Below is a small trained network, with its code and all its weights. Each question gives an input and a class and asks what happens when units are switched off, that is, made to give their printed mean instead of their output.

import numpy as np


def w(rows, s, z=0):
    codes = np.array(rows[::2]) - 128.0
    scale = np.full(codes.shape[1], s)
    scale[-1] = z or s
    return codes * scale


def f(y):
    return y / 2 * (1 + np.tanh(0.7978845608 * (y + 0.044715 * y**3)))


def log_softmax(a):
    a = a - a.max(-1, keepdims=True)
    return a - np.log(np.exp(a).sum(-1, keepdims=True))


def net(x, mask):
    res = np.array(x, float).reshape(1, 3) / 4 @ E
    y = f(res @ A[0][:, :-1].T + A[0][:, -1])
    res = res + np.where(mask, y, B[0][:, -1]) @ B[0][:, :-1]
    return log_softmax(res[-1] @ U[:, :-1].T + U[:, -1])


A, B = {}, {}
E = w([
[8,118,107,183,139,57],'x0',
[111,76,242,101,147,146],'x1',
[78,163,112,63,223,186],'x2',
],0.016)
A[0] = w([
[133,127,135,135,153,98,65],'N0',
[76,142,181,67,130,155,18],'N1',
[111,104,128,92,248,154,45],'N2',
[166,183,53,154,100,72,195],'N3',
[106,120,159,107,144,160,76],'N4',
[59,99,145,136,104,87,123],'N5',
[80,124,106,174,167,109,144],'N6',
[130,155,76,147,175,156,81],'N7',
[119,76,192,126,212,150,82],'N8',
[114,190,59,121,170,165,103],'N9',
[112,148,116,103,174,41,110],'N10',
[80,74,130,146,166,127,86],'N11',
[217,79,190,100,85,153,190],'N12',
[104,89,171,151,101,136,101],'N13',
[88,177,90,159,172,150,128],'N14',
[196,89,19,173,99,100,253],'N15',
[80,117,149,98,180,128,70],'N16',
[127,24,232,149,100,122,103],'N17',
[178,163,106,84,129,162,175],'N18',
[120,151,139,137,132,119,92],'N19',
[136,103,127,143,104,159,25],'N20',
[89,78,146,88,187,173,16],'N21',
[198,108,154,105,114,157,223],'N22',
[127,176,38,69,182,113,108],'N23',
[191,165,94,81,111,191,182],'N24',
[111,149,59,130,126,66,148],'N25',
[90,117,144,165,84,97,60],'N26',
],0.015,0.0055)
B[0] = w([
[105,114,147,108,107,129,128],'N0',
[134,153,99,183,94,129,178],'N1',
[120,148,102,155,82,188,215],'N2',
[101,109,87,166,87,162,228],'N3',
[155,137,100,172,64,124,163],'N4',
[52,171,157,90,149,101,198],'N5',
[78,53,117,111,155,130,200],'N6',
[121,110,162,71,148,151,177],'N7',
[149,163,108,193,60,73,202],'N8',
[126,121,171,50,193,154,213],'N9',
[100,77,123,139,154,129,175],'N10',
[87,104,101,132,137,108,175],'N11',
[197,50,146,97,143,150,253],'N12',
[94,138,155,104,153,92,165],'N13',
[98,83,118,70,156,191,199],'N14',
[132,170,105,202,3,165,241],'N15',
[95,73,79,186,104,154,183],'N16',
[130,136,174,68,186,62,227],'N17',
[181,203,170,109,126,157,213],'N18',
[113,111,142,130,129,133,129],'N19',
[127,87,122,132,154,127,133],'N20',
[129,140,97,192,42,136,190],'N21',
[190,94,147,151,164,133,226],'N22',
[129,127,174,65,196,157,222],'N23',
[162,212,141,111,138,145,241],'N24',
[98,84,127,182,146,163,203],'N25',
[78,181,120,134,152,70,175],'N26',
],0.011,0.02)
U = w([
[253,149,48,206,65,185,251],'0',
[7,109,70,200,73,128,118],'1',
[152,206,155,69,186,189,156],'2',
[88,22,91,90,208,174,49],'3',
[204,47,205,92,149,94,121],'4',
[50,126,181,90,160,20,20],'5',
],0.011,0.003)

Each question gives the input, the list of numbers given to net, and the class t.
The units are the neurons (one row each of A and B). Each row of codes is followed by its name. A weight is (code - 128) times the scale printed after its matrix; where a second scale follows, it is the last column's (A, B and U).
mask holds one flag per neuron, in row order. A switched-off neuron (its flag False) gives its mean, the last column of its row in B, instead of its output. The means were averaged over made-up inputs and are rounded, as every weight is.
A unit's drop is (log p(t) with every unit on - log p(t) with that unit switched off) / (log p(t) with every unit on - log p(t) with every unit switched off).
unit that matters most: the unit with the biggest drop
top k neurons: the k neurons with the biggest drops, biggest first
drop of u: that unit's drop, to one decimal
input [-2,1,8], class 0: unit that matters most -> N21
input [5,6,0], class 5: top 3 neurons -> [N17 N15 N3]
input [1,7,-8], class 5: top 2 neurons -> [N26 N17]
input [6,-8,1], class 3: top 3 neurons -> [N23 N9 N14]
input [-1,-6,1], class 2: top 2 neurons -> [N23 N9]
input [0,1,6], class 0: top 2 neurons -> [N21 N5]
input [1,-7,0], class 1: top 4 neurons -> [N15 N12 N3 N22]
input [4,2,0], class 5: top 2 neurons -> [N15 N3]
input [1,-6,5], class 3: top 2 neurons -> [N14 N25]
input [0,2,-6], class 4: drop of N12 -> 0.5
input [3,2,1], class 1: drop of N9 -> 0.2
input [1,6,6], class 1: drop of N12 -> 0.1
input [1,-2,1], class 3: drop of N8 -> 0.2
input [-4,1,-4], class 4: unit that matters most -> N12
